Below are the code and all the weights of a small trained network. Each question names an input and a target symbol and asks about switching units off, where a switched-off unit gives its printed mean instead of its output.

import numpy as np


def w(rows, s, z=0):
    codes = np.array(rows[::2]) - 128.0
    scale = np.full(codes.shape[1], s)
    scale[-1] = z or s
    return codes * scale


def f(y):
    return np.maximum(y, 0)


def softmax(a):
    e = np.exp(a - a.max(-1, keepdims=True))
    return e / e.sum(-1, keepdims=True)


def log_softmax(a):
    a = a - a.max(-1, keepdims=True)
    return a - np.log(np.exp(a).sum(-1, keepdims=True))


def net(x, mask):
    ids = ['Γαβεζθλμξπτψ'.index(c) for c in x.split()]
    T = len(ids)
    res = E[ids] + P[:T]
    r = res
    for j in range(3):
        rows = slice(4 * j, 4 * j + 4)
        q, k, v = (r @ M[0][rows].T for M in (Q, K, V))
        z = softmax(np.where(np.tri(T) > 0, q @ k.T / 4**0.5, -1e9)) @ v
        o = O[0][rows]
        res = res + np.where(mask[j], z, o[:, -1]) @ o[:, :-1]
    y = f(res @ A[0][:, :-1].T + A[0][:, -1])
    res = res + np.where(mask[3:27], y, B[0][:, -1]) @ B[0][:, :-1]
    return log_softmax(res[-1] @ U[:, :-1].T + U[:, -1])


Q, K, V, O, A, B = {}, {}, {}, {}, {}, {}
E = w([
[172,130,38],'Γ',
[133,176,159],'α',
[133,113,128],'β',
[129,170,152],'ε',
[118,99,65],'ζ',
[129,111,121],'θ',
[146,150,154],'λ',
[103,148,82],'μ',
[95,252,150],'ξ',
[133,134,133],'π',
[128,111,119],'τ',
[80,234,74],'ψ',
],0.02)
P = w([
[251,119,113],'0',
[172,125,113],'1',
[157,121,116],'2',
[108,126,117],'3',
[102,124,124],'4',
[70,122,119],'5',
[74,115,124],'6',
[45,118,120],'7',
],0.011)
Q[0] = w([
[148,133,119],'head 0',
[76,126,183],'head 0',
[133,150,178],'head 0',
[87,108,125],'head 0',
[159,20,143],'head 1',
[4,147,134],'head 1',
[164,80,170],'head 1',
[84,73,211],'head 1',
[209,89,137],'head 2',
[196,108,127],'head 2',
[137,213,67],'head 2',
[206,88,138],'head 2',
],0.026)
K[0] = w([
[147,130,123],'head 0',
[65,102,168],'head 0',
[130,94,167],'head 0',
[86,142,118],'head 0',
[207,83,181],'head 1',
[3,96,171],'head 1',
[186,138,165],'head 1',
[116,127,227],'head 1',
[210,144,98],'head 2',
[186,153,104],'head 2',
[74,213,126],'head 2',
[210,141,99],'head 2',
],0.025)
V[0] = w([
[151,51,160],'head 0',
[134,166,121],'head 0',
[204,147,164],'head 0',
[145,131,137],'head 0',
[126,43,223],'head 1',
[127,187,115],'head 1',
[129,80,138],'head 1',
[137,36,1],'head 1',
[145,197,109],'head 2',
[113,101,111],'head 2',
[120,83,147],'head 2',
[109,155,48],'head 2',
],0.013)
O[0] = w([
[71,134,75,63],'head 0',
[145,129,167,158],'head 0',
[89,145,200,134],'head 0',
[119,131,143,128],'head 0',
[94,47,210,5],'head 1',
[154,175,119,188],'head 1',
[107,90,136,79],'head 1',
[77,76,2,105],'head 1',
[165,82,110,197],'head 2',
[132,159,139,111],'head 2',
[102,154,138,80],'head 2',
[192,153,135,185],'head 2',
],0.016,0.018)
A[0] = w([
[133,141,149,163],'neuron 0',
[108,164,125,160],'neuron 1',
[148,28,95,88],'neuron 2',
[129,147,124,117],'neuron 3',
[39,111,189,56],'neuron 4',
[163,4,160,98],'neuron 5',
[69,75,78,170],'neuron 6',
[80,135,82,255],'neuron 7',
[117,12,117,88],'neuron 8',
[159,104,107,87],'neuron 9',
[114,88,164,93],'neuron 10',
[94,61,126,62],'neuron 11',
[135,113,88,132],'neuron 12',
[160,106,122,21],'neuron 13',
[88,172,163,194],'neuron 14',
[119,141,87,78],'neuron 15',
[40,135,178,72],'neuron 16',
[105,156,128,176],'neuron 17',
[109,121,188,99],'neuron 18',
[156,140,138,67],'neuron 19',
[50,185,142,223],'neuron 20',
[123,63,193,60],'neuron 21',
[143,111,99,124],'neuron 22',
[176,88,166,89],'neuron 23',
],0.011,0.0071)
B[0] = w([
[115,92,110,199],'neuron 0',
[101,98,121,198],'neuron 1',
[197,75,93,171],'neuron 2',
[109,106,129,200],'neuron 3',
[79,217,116,132],'neuron 4',
[35,207,96,143],'neuron 5',
[94,109,20,170],'neuron 6',
[169,129,253,171],'neuron 7',
[105,201,213,151],'neuron 8',
[94,145,124,196],'neuron 9',
[102,124,72,131],'neuron 10',
[96,152,227,135],'neuron 11',
[127,165,167,198],'neuron 12',
[74,92,111,156],'neuron 13',
[103,89,161,171],'neuron 14',
[134,93,155,204],'neuron 15',
[104,212,123,132],'neuron 16',
[108,104,109,163],'neuron 17',
[114,84,72,148],'neuron 18',
[94,104,101,252],'neuron 19',
[48,139,135,145],'neuron 20',
[115,84,63,135],'neuron 21',
[108,166,148,192],'neuron 22',
[176,141,92,168],'neuron 23',
],0.024,0.014)
U = w([
[130,146,135,24],'Γ',
[109,67,68,78],'α',
[49,221,158,4],'β',
[106,80,106,207],'ε',
[126,166,172,131],'ζ',
[86,185,177,100],'θ',
[35,127,88,209],'λ',
[182,220,232,138],'μ',
[236,92,127,141],'ξ',
[93,155,166,215],'π',
[92,177,179,164],'τ',
[141,254,47,117],'ψ',
],0.0045,0.0031)

Each question gives the input, a string of symbols that net reads in full, and the target symbol t.
The units are the heads (4 rows each of Q, K, V and O) and the neurons (one row each of A and B). Each row of codes is followed by its name. A weight is (code - 128) times the scale printed after its matrix; where a second scale follows, it is the last column's (O, A, B and U).
mask holds one flag per unit, heads first, then neurons. A switched-off unit (its flag False) gives its mean, the last column of its rows in O or B, instead of its output. The means were averaged over made-up inputs and are rounded, as every weight is.
A unit's drop is (log p(t) with every unit on - log p(t) with that unit switched off) / (log p(t) with every unit on - log p(t) with every unit switched off).
The circuit of an input: a set's keep is (log p(t) with only the set's units on - log p(t) with every unit switched off) / (log p(t) with every unit on - log p(t) with every unit switched off). Starting from the 12 units with the biggest drops (on a tie, the unit counted first), units are removed one at a time, each time the one whose removal leaves the highest keep (on an exact tie, the one counted first), for as long as the keep stays at least 0.8.
units of the circuit, in order: the units of the circuit, biggest drop first
k most important neurons: the k neurons with the biggest drops, biggest first
which heads matter: for each layer, one digit per head in row order, 1 if its drop is at least 0.15 and else 0, layers parted by /
input ξ μ ζ, target β: which heads matter	011
input ξ ξ α α, target ξ: which heads matter	010
input λ ζ τ, target λ: units of the circuit, in order	(head 1; neuron 5)
input α α β, target α: 2 most important neurons	(neuron 18; neuron 21)
input β θ ε λ β λ, target λ: units of the circuit, in order	(head 2; head 1; neuron 7; head 0)
input ψ Γ ψ ψ Γ, target ξ: units of the circuit, in order	(neuron 2; head 1; neuron 7)
input ξ λ ε ψ λ ψ ψ τ, target ψ: 3 most important neurons	(neuron 5; neuron 7; neuron 15)
input ε μ λ ψ ψ π, target ψ: units of the circuit, in order	(neuron 7; head 1)
input λ ξ ξ, target λ: which heads matter	100
input μ ξ ξ ξ Γ, target ξ: units of the circuit, in order	(neuron 2; neuron 7; head 1)
input λ ξ λ, target λ: which heads matter	111
input ψ ψ ζ λ λ α, target λ: which heads matter	111
input ξ ψ β, target ξ: units of the circuit, in order	(head 1; neuron 23; neuron 22; neuron 12)
input μ ψ λ, target μ: which heads matter	110
input λ ζ ξ Γ ξ ψ π, target ξ: units of the circuit, in order	(head 1; neuron 22; neuron 23; head 0)
input ξ μ ψ θ λ ε α, target λ: most important neuron	(neuron 7)
input μ μ λ, target μ: 3 most important neurons	(neuron 7; neuron 19; neuron 6)
input λ ε ψ ε λ λ ε, target λ: units of the circuit, in order	(head 2; neuron 20; head 0)
input ε μ ε Γ μ μ, target μ: which heads matter	011
input μ ψ β ψ ζ λ, target ψ: 2 most important neurons	(neuron 14; neuron 7)
input β μ ε, target μ: which heads matter	010
